Below are the code and all the weights of a small trained network. Each question names an input and a class and asks about switching units off, where a switched-off unit gives its printed mean instead of its output.

import numpy as np


def w(rows, s, z=0):
    codes = np.array(rows[::2]) - 128.0
    scale = np.full(codes.shape[1], s)
    scale[-1] = z or s
    return codes * scale


def f(y):
    return np.maximum(y, 0)


def log_softmax(a):
    a = a - a.max(-1, keepdims=True)
    return a - np.log(np.exp(a).sum(-1, keepdims=True))


def net(x, mask):
    res = np.array(x, float).reshape(1, 5) / 4 @ E
    y = f(res @ A[0][:, :-1].T + A[0][:, -1])
    res = res + np.where(mask, y, B[0][:, -1]) @ B[0][:, :-1]
    return log_softmax(res[-1] @ U[:, :-1].T + U[:, -1])


A, B = {}, {}
E = w([
[113,104,130,132,164,166,66,210,219,82,81,124],'x0',
[84,249,196,51,84,103,170,149,183,79,197,120],'x1',
[129,180,153,208,114,186,154,131,189,184,147,163],'x2',
[120,182,170,152,39,101,35,189,31,112,95,185],'x3',
[154,215,108,156,203,48,100,63,161,117,99,154],'x4',
],0.013)
A[0] = w([
[167,142,142,144,125,128,161,45,56,203,153,102,27],'neuron 1',
[138,123,115,82,177,149,190,106,207,140,188,53,81],'neuron 2',
[162,150,156,95,116,102,185,56,59,149,193,112,32],'neuron 3',
[126,71,175,55,100,187,157,128,102,128,110,82,17],'neuron 4',
[174,181,101,152,182,44,128,62,144,68,55,151,53],'neuron 5',
[156,186,141,123,243,69,92,102,130,74,173,155,37],'neuron 6',
[116,63,99,2,147,47,117,124,87,57,115,64,85],'neuron 7',
[106,26,167,78,43,178,158,170,115,133,174,95,83],'neuron 8',
[124,79,64,150,204,135,204,114,127,158,113,76,3],'neuron 9',
[140,114,174,116,174,166,72,184,205,38,91,106,70],'neuron 10',
[119,143,71,129,162,157,115,159,179,84,99,125,16],'neuron 11',
[140,127,158,200,107,173,183,133,185,168,190,176,78],'neuron 12',
[63,208,224,33,125,90,152,129,187,87,229,90,6],'neuron 13',
],0.0084,0.0037)
B[0] = w([
[41,112,87,110,142,169,139,163,129,144,161,71,175],'neuron 1',
[130,180,174,148,76,47,107,230,35,103,82,160,217],'neuron 2',
[71,158,5,82,103,177,165,239,142,130,122,107,185],'neuron 3',
[131,91,152,150,167,134,150,152,153,79,208,123,177],'neuron 4',
[198,81,162,127,159,110,160,221,161,79,183,119,223],'neuron 5',
[167,144,171,111,203,150,157,197,143,113,189,112,207],'neuron 6',
[62,191,166,189,193,200,185,68,180,118,36,236,227],'neuron 7',
[206,137,174,104,144,115,126,206,191,124,178,113,215],'neuron 8',
[166,151,153,163,74,117,72,163,64,156,90,124,199],'neuron 9',
[65,171,2,43,91,136,161,165,97,145,148,88,214],'neuron 10',
[63,103,72,134,96,96,117,157,165,108,131,81,172],'neuron 11',
[71,141,134,168,161,127,145,45,187,94,112,217,179],'neuron 12',
[142,13,127,150,208,122,71,78,69,235,71,101,250],'neuron 13',
],0.0082,0.018)
U = w([
[88,155,29,83,106,145,160,151,122,136,149,88,91],'0',
[192,115,179,122,143,135,159,158,163,113,208,116,97],'1',
[161,19,105,159,152,138,87,105,81,171,83,112,130],'2',
[125,214,194,126,66,92,82,176,9,115,110,164,133],'3',
[85,178,155,164,142,160,175,94,183,125,100,193,124],'4',
[140,144,135,116,108,121,148,125,120,129,123,128,250],'5',
[157,120,136,83,82,102,139,35,133,76,144,85,66],'6',
],0.016,0.015)

Each question gives the input, the list of numbers given to net, and the class t.
The units are the neurons (one row each of A and B). Each row of codes is followed by its name. A weight is (code - 128) times the scale printed after its matrix; where a second scale follows, it is the last column's (A, B and U).
mask holds one flag per neuron, in row order. A switched-off neuron (its flag False) gives its mean, the last column of its row in B, instead of its output. The means were averaged over made-up inputs and are rounded, as every weight is.
A unit's drop is (log p(t) with every unit on - log p(t) with that unit switched off) / (log p(t) with every unit on - log p(t) with every unit switched off).
The circuit of an input: a set's keep is (log p(t) with only the set's units on - log p(t) with every unit switched off) / (log p(t) with every unit on - log p(t) with every unit switched off). Starting from the 12 units with the biggest drops (on a tie, the unit counted first), units are removed one at a time, each time the one whose removal leaves the highest keep (on an exact tie, the one counted first), for as long as the keep stays at least 0.8.
circuit, biggest first: the units of the circuit, biggest drop first
unit that matters most: the unit with the biggest drop
k most important neurons: the k neurons with the biggest drops, biggest first
drop of u: that unit's drop, to one decimal
input [-4,7,-5,-4,0], class 2: circuit, biggest first -> neuron 13
input [-5,0,-4,-3,6], class 1: 4 most important neurons -> neuron 5; neuron 10; neuron 6; neuron 11
input [-3,-7,-1,-2,8], class 1: 2 most important neurons -> neuron 5; neuron 13
input [0,-2,-7,6,1], class 4: circuit, biggest first -> neuron 7; neuron 2
input [4,7,-5,5,-5], class 2: 2 most important neurons -> neuron 13; neuron 2
input [3,-1,1,4,-4], class 1: 3 most important neurons -> neuron 2; neuron 13; neuron 9
input [-1,2,2,2,-1], class 5: 3 most important neurons -> neuron 2; neuron 7; neuron 9
input [-4,0,-6,-6,-7], class 1: 2 most important neurons -> neuron 8; neuron 4
input [6,5,-4,6,2], class 0: circuit, biggest first -> neuron 10; neuron 2
input [-6,7,0,6,8], class 1: circuit, biggest first -> neuron 6; neuron 5
input [7,-1,-7,0,1], class 0: 3 most important neurons -> neuron 10; neuron 12; neuron 11
input [-6,-1,0,3,8], class 1: 2 most important neurons -> neuron 5; neuron 10
input [3,6,-4,5,7], class 1: 2 most important neurons -> neuron 6; neuron 5
input [-5,5,-2,-1,2], class 0: circuit, biggest first -> neuron 3
input [-3,6,-8,-4,-7], class 4: 2 most important neurons -> neuron 7; neuron 5
input [3,-2,-8,-8,-2], class 3: 3 most important neurons -> neuron 2; neuron 9; neuron 12
input [5,-2,-5,-8,6], class 3: drop of neuron 2 -> 0.6
input [-7,7,8,6,-4], class 4: drop of neuron 12 -> 0.9
input [4,1,0,-8,-3], class 3: drop of neuron 2 -> 0.6
input [-6,1,1,-2,3], class 0: unit that matters most -> neuron 3
